Below are the code and all the weights of a small trained network. Each question names an input and a target symbol and asks about switching units off, where a switched-off unit gives its printed mean instead of its output.

import numpy as np


def w(rows, s, z=0):
    codes = np.array(rows[::2]) - 128.0
    scale = np.full(codes.shape[1], s)
    scale[-1] = z or s
    return codes * scale


def f(y):
    return np.maximum(y, 0)


def softmax(a):
    e = np.exp(a - a.max(-1, keepdims=True))
    return e / e.sum(-1, keepdims=True)


def log_softmax(a):
    a = a - a.max(-1, keepdims=True)
    return a - np.log(np.exp(a).sum(-1, keepdims=True))


def net(x, mask):
    ids = ['ΓΔΣΦΨαβεζθλμξπτ'.index(c) for c in x.split()]
    T = len(ids)
    res = E[ids] + P[:T]
    r = res
    for j in range(2):
        rows = slice(2 * j, 2 * j + 2)
        q, k, v = (r @ M[0][rows].T for M in (Q, K, V))
        z = softmax(np.where(np.tri(T) > 0, q @ k.T / 2**0.5, -1e9)) @ v
        o = O[0][rows]
        res = res + np.where(mask[j], z, o[:, -1]) @ o[:, :-1]
    y = f(res @ A[0][:, :-1].T + A[0][:, -1])
    res = res + np.where(mask[2:10], y, B[0][:, -1]) @ B[0][:, :-1]
    return log_softmax(res[-1] @ U[:, :-1].T + U[:, -1])


Q, K, V, O, A, B = {}, {}, {}, {}, {}, {}
E = w([
[98,193,68,105],'Γ',
[155,61,251,133],'Δ',
[47,148,224,80],'Σ',
[78,151,80,135],'Φ',
[152,228,200,44],'Ψ',
[136,198,72,106],'α',
[98,168,84,76],'β',
[83,67,2,148],'ε',
[84,194,201,50],'ζ',
[113,155,219,71],'θ',
[189,167,30,189],'λ',
[81,141,217,80],'μ',
[56,89,243,110],'ξ',
[201,141,105,138],'π',
[123,117,18,208],'τ',
],0.012)
P = w([
[148,24,219,2],'0',
[124,67,243,209],'1',
[127,97,240,198],'2',
[140,108,241,203],'3',
[150,95,194,168],'4',
[158,108,191,171],'5',
[171,66,202,206],'6',
[152,82,203,192],'7',
[158,92,211,197],'8',
],0.0064)
Q[0] = w([
[101,162,254,115],'h1',
[128,156,152,186],'h1',
[111,197,211,152],'h2',
[129,100,163,85],'h2',
],0.028)
K[0] = w([
[176,70,92,5],'h1',
[137,163,82,77],'h1',
[123,113,170,30],'h2',
[143,96,179,138],'h2',
],0.028)
V[0] = w([
[132,15,172,172],'h1',
[253,127,170,119],'h1',
[154,147,142,198],'h2',
[159,107,92,88],'h2',
],0.029)
O[0] = w([
[249,137,99,88,125],'h1',
[93,59,103,29,211],'h1',
[95,197,112,109,2],'h2',
[82,88,151,173,85],'h2',
],0.021,0.0087)
A[0] = w([
[109,97,75,124,59],'n1',
[143,147,217,144,3],'n2',
[151,81,39,194,151],'n3',
[170,106,32,170,148],'n4',
[124,135,124,134,40],'n5',
[119,79,3,145,56],'n6',
[152,124,42,177,76],'n7',
[120,172,241,114,85],'n8',
],0.016,0.0054)
B[0] = w([
[185,215,154,146,226],'n1',
[125,136,132,255,193],'n2',
[146,144,104,43,200],'n3',
[76,193,185,147,252],'n4',
[101,147,116,141,128],'n5',
[93,128,77,172,212],'n6',
[107,43,79,137,191],'n7',
[117,101,64,59,197],'n8',
],0.021,0.013)
U = w([
[37,170,88,177,160],'Γ',
[96,196,120,137,21],'Δ',
[141,137,201,190,132],'Σ',
[162,114,41,181,118],'Φ',
[9,132,253,139,157],'Ψ',
[66,108,122,96,39],'α',
[84,81,124,200,144],'β',
[122,137,118,209,109],'ε',
[122,38,158,163,211],'ζ',
[171,60,111,138,233],'θ',
[106,133,156,111,210],'λ',
[138,111,174,117,125],'μ',
[100,171,203,116,3],'ξ',
[159,119,72,108,49],'π',
[150,162,117,162,127],'τ',
],0.007,0.0053)

Each question gives the input, a string of symbols that net reads in full, and the target symbol t.
The units are the heads (2 rows each of Q, K, V and O) and the neurons (one row each of A and B). Each row of codes is followed by its name. A weight is (code - 128) times the scale printed after its matrix; where a second scale follows, it is the last column's (O, A, B and U).
mask holds one flag per unit, heads first, then neurons. A switched-off unit (its flag False) gives its mean, the last column of its rows in O or B, instead of its output. The means were averaged over made-up inputs and are rounded, as every weight is.
A unit's drop is (log p(t) with every unit on - log p(t) with that unit switched off) / (log p(t) with every unit on - log p(t) with every unit switched off).
The circuit of an input: a set's keep is (log p(t) with only the set's units on - log p(t) with every unit switched off) / (log p(t) with every unit on - log p(t) with every unit switched off). Starting from all 10 units, units are removed one at a time, each time the one whose removal leaves the highest keep (on an exact tie, the one counted first), for as long as the keep stays at least 0.8.
units of the circuit, in order: the units of the circuit, biggest drop first
unit that matters most: the unit with the biggest drop
top k neurons: the k neurons with the biggest drops, biggest first
heads that matter: for each layer, one digit per head in row order, 1 if its drop is at least 0.15 and else 0, layers parted by /
input ζ Σ ξ ζ Ψ ζ τ, target Γ: units of the circuit, in order => (h2)
input θ π Σ, target θ: units of the circuit, in order => (h1 n4)
input ε α τ Ψ α Σ α Σ θ, target ε: top 3 neurons => (n4 n2 n7)
input Γ Ψ Ψ ζ Ψ, target Γ: units of the circuit, in order => (h1 n8)
input Ψ α π, target Γ: units of the circuit, in order => (h1 n6)
input ε Γ ζ Φ Ψ, target ε: units of the circuit, in order => (h1 n2)
input ξ Δ π Γ π Γ π ξ, target ξ: heads that matter => 10
input π Σ α, target Φ: units of the circuit, in order => (n6 h1)
input Φ Ψ τ τ λ π Ψ α Δ, target Φ: top 2 neurons => (n8 n4)
input ζ θ Ψ, target ζ: units of the circuit, in order => (h2 n1)
input Ψ Ψ Σ β λ, target Γ: heads that matter => 01
input τ π Σ ζ Σ Γ ξ Ψ, target τ: heads that matter => 11
input Γ Σ μ Δ μ, target Γ: units of the circuit, in order => (h1 n8)
input Δ ε ε α Σ α θ ξ, target Δ: heads that matter => 10
input α Ψ Ψ β ζ ε, target Γ: units of the circuit, in order => (n6 h1)
input Σ Γ θ α λ Φ Ψ τ Δ, target Σ: top 4 neurons => (n4 n2 n8 n6)
input ζ Φ τ Σ, target ζ: unit that matters most => n4
input Σ μ ζ ξ ζ, target Σ: top 2 neurons => (n4 n2)
input θ α Δ Ψ, target θ: units of the circuit, in order => (h1 h2)
input ε Ψ Φ Σ β β α Σ, target ε: top 3 neurons => (n4 n2 n7)
input Γ Ψ ζ β Δ ζ ξ, target Γ: top 2 neurons => (n8 n2)
input ε Ψ Δ, target ε: top 2 neurons => (n2 n4)
input Ψ Γ Φ π Γ Ψ ξ, target Ψ: unit that matters most => h1
input α Ψ Ψ α α Φ Ψ ζ, target α: units of the circuit, in order => (n8 h1 n4 n2)
input Ψ β Γ, target Γ: units of the circuit, in order => (n6 h1)
input π Φ Ψ Ψ Ψ Ψ Ψ ζ Ψ, target π: units of the circuit, in order => (h1 h2)
input Ψ α Φ Σ Ψ μ Ψ π μ, target Ψ: units of the circuit, in order => (h1)
input α Φ β Σ τ Σ α ε, target Γ: heads that matter => 01
